Here is a tiny trained network, its code and every weight. The questions are about switching its units off for an input and a target symbol, where a switched-off unit gives its printed mean instead of its output.

import numpy as np


def w(rows, s, z=0):
    codes = np.array(rows[::2]) - 128.0
    scale = np.full(codes.shape[1], s)
    scale[-1] = z or s
    return codes * scale


def norm(h):
    return h / np.sqrt((h * h).mean(-1, keepdims=True) + 1e-5)


def f(y):
    return y / 2 * (1 + np.tanh(0.7978845608 * (y + 0.044715 * y**3)))


def softmax(a):
    e = np.exp(a - a.max(-1, keepdims=True))
    return e / e.sum(-1, keepdims=True)


def log_softmax(a):
    a = a - a.max(-1, keepdims=True)
    return a - np.log(np.exp(a).sum(-1, keepdims=True))


def net(x, mask):
    ids = ['ΘΛΠΩαψ'.index(c) for c in x.split()]
    T = len(ids)
    res = E[ids] + P[:T]
    r = norm(res)
    for j in range(2):
        rows = slice(4 * j, 4 * j + 4)
        q, k, v = (r @ M[0][rows].T for M in (Q, K, V))
        z = softmax(np.where(np.tri(T) > 0, q @ k.T / 4**0.5, -1e9)) @ v
        o = O[0][rows]
        res = res + np.where(mask[j], z, o[:, -1]) @ o[:, :-1]
    y = f(norm(res) @ A[0][:, :-1].T + A[0][:, -1])
    res = res + np.where(mask[2:18], y, B[0][:, -1]) @ B[0][:, :-1]
    return log_softmax(norm(res)[-1] @ U[:, :-1].T + U[:, -1])


Q, K, V, O, A, B = {}, {}, {}, {}, {}, {}
E = w([
[145,47,128,36],'Θ',
[122,127,5,131],'Λ',
[97,191,62,154],'Π',
[83,115,39,71],'Ω',
[107,75,70,65],'α',
[212,181,237,106],'ψ',
],0.014)
P = w([
[177,121,100,166],'0',
[153,134,122,99],'1',
[103,153,85,84],'2',
[77,168,77,99],'3',
[99,121,134,169],'4',
[94,97,133,124],'5',
[81,95,142,131],'6',
[71,113,144,93],'7',
[65,104,167,165],'8',
[61,122,165,123],'9',
[63,106,170,122],'10',
[102,132,101,4],'11',
],0.012)
Q[0] = w([
[180,101,123,115],'H0',
[72,121,146,200],'H0',
[169,74,114,192],'H0',
[128,37,174,249],'H0',
[189,142,157,175],'H1',
[153,134,165,172],'H1',
[207,93,181,169],'H1',
[246,148,177,181],'H1',
],0.013)
K[0] = w([
[128,170,133,119],'H0',
[147,120,113,98],'H0',
[164,181,125,102],'H0',
[167,228,93,5],'H0',
[186,127,63,131],'H1',
[140,111,126,119],'H1',
[157,128,106,145],'H1',
[208,131,37,146],'H1',
],0.019)
V[0] = w([
[180,24,154,245],'H0',
[120,82,134,8],'H0',
[126,60,121,182],'H0',
[182,108,168,132],'H0',
[39,97,108,130],'H1',
[142,145,195,101],'H1',
[130,122,153,125],'H1',
[145,74,150,114],'H1',
],0.017)
O[0] = w([
[218,231,68,228,2],'H0',
[132,149,66,6,230],'H0',
[172,153,63,176,96],'H0',
[152,200,149,125,74],'H0',
[217,78,96,201,20],'H1',
[68,196,157,148,138],'H1',
[118,137,129,150,115],'H1',
[113,164,84,195,126],'H1',
],0.012,0.005)
A[0] = w([
[93,85,186,206,28],'N0',
[178,125,123,126,122],'N1',
[127,147,111,128,151],'N2',
[57,127,93,136,211],'N3',
[98,62,124,153,96],'N4',
[119,134,109,101,90],'N5',
[177,74,178,164,252],'N6',
[158,161,130,90,98],'N7',
[96,95,189,187,76],'N8',
[136,102,146,136,178],'N9',
[125,129,72,170,196],'N10',
[98,93,122,120,99],'N11',
[168,164,253,67,217],'N12',
[226,86,130,109,124],'N13',
[95,165,204,116,100],'N14',
[99,93,123,120,86],'N15',
],0.017,0.0029)
B[0] = w([
[197,178,78,46,127],'N0',
[110,137,101,159,145],'N1',
[134,141,138,131,132],'N2',
[123,84,203,120,208],'N3',
[197,140,101,68,151],'N4',
[130,118,114,161,152],'N5',
[177,143,203,131,189],'N6',
[136,143,83,150,148],'N7',
[204,187,126,70,130],'N8',
[150,140,154,110,146],'N9',
[159,104,179,153,131],'N10',
[151,74,126,111,162],'N11',
[1,156,157,50,254],'N12',
[23,141,175,160,225],'N13',
[95,165,197,79,195],'N14',
[144,75,117,105,158],'N15',
],0.023,0.0099)
U = w([
[216,176,198,85,86],'Θ',
[128,90,254,225,182],'Λ',
[127,185,82,103,134],'Π',
[28,84,49,159,137],'Ω',
[91,24,114,87,2],'α',
[10,254,215,98,159],'ψ',
],0.0087,0.0036)

Each question gives the input, a string of symbols that net reads in full, and the target symbol t.
The units are the heads (4 rows each of Q, K, V and O) and the neurons (one row each of A and B). Each row of codes is followed by its name. A weight is (code - 128) times the scale printed after its matrix; where a second scale follows, it is the last column's (O, A, B and U).
mask holds one flag per unit, heads first, then neurons. A switched-off unit (its flag False) gives its mean, the last column of its rows in O or B, instead of its output. The means were averaged over made-up inputs and are rounded, as every weight is.
A unit's drop is (log p(t) with every unit on - log p(t) with that unit switched off) / (log p(t) with every unit on - log p(t) with every unit switched off).
The circuit of an input: a set's keep is (log p(t) with only the set's units on - log p(t) with every unit switched off) / (log p(t) with every unit on - log p(t) with every unit switched off). Starting from the 12 units with the biggest drops (on a tie, the unit counted first), units are removed one at a time, each time the one whose removal leaves the highest keep (on an exact tie, the one counted first), for as long as the keep stays at least 0.8.
circuit, biggest first: the units of the circuit, biggest drop first
unit that matters most: the unit with the biggest drop
top k neurons: the k neurons with the biggest drops, biggest first
drop of u: that unit's drop, to one decimal
input Θ Ω Λ Ω, target Ω: unit that matters most -> H1
input Π Λ ψ ψ, target Θ: circuit, biggest first -> H0, N0, N8
input ψ Λ ψ α ψ ψ Λ ψ Λ Θ ψ Θ, target Λ: circuit, biggest first -> H0, N12
input Λ ψ ψ, target Λ: circuit, biggest first -> H1, H0
input Λ Λ α Λ, target Λ: circuit, biggest first -> H0, N10, N12
input ψ ψ Ω ψ ψ Ω ψ α α α Λ, target α: circuit, biggest first -> N12, N13, N14
input ψ α Θ Ω, target α: top 2 neurons -> N12, N13
input Λ Λ Λ, target Λ: circuit, biggest first -> H0, N12, N10
input Λ Λ ψ ψ, target Λ: top 2 neurons -> N6, N12
input Λ ψ Π Π α Π Λ Π α Ω, target Ω: circuit, biggest first -> H0, H1, N14
input Λ ψ Λ α ψ Ω Λ α Λ α Λ α, target Λ: circuit, biggest first -> H0, H1, N12
input Ω ψ Θ Θ Θ Λ α Ω, target α: top 2 neurons -> N12, N10
input α Λ α, target Ω: top 3 neurons -> N12, N13, N3
input Θ Ω Λ, target Π: unit that matters most -> H0
input ψ Ω ψ Θ ψ α ψ Π Λ Π Λ α, target Λ: top 2 neurons -> N3, N12
input α ψ ψ, target Ω: top 3 neurons -> N14, N6, N12
input Π α α, target Θ: drop of H0 -> 1.1
input Ω Λ Ω Λ ψ ψ Ω ψ Π Θ ψ Λ, target Θ: drop of H0 -> 1.0
input Π Θ Λ Θ, target Θ: drop of H0 -> 0.9
input Ω α Π, target α: drop of H0 -> 0.1
input α Ω α Θ, target Ω: unit that matters most -> H0
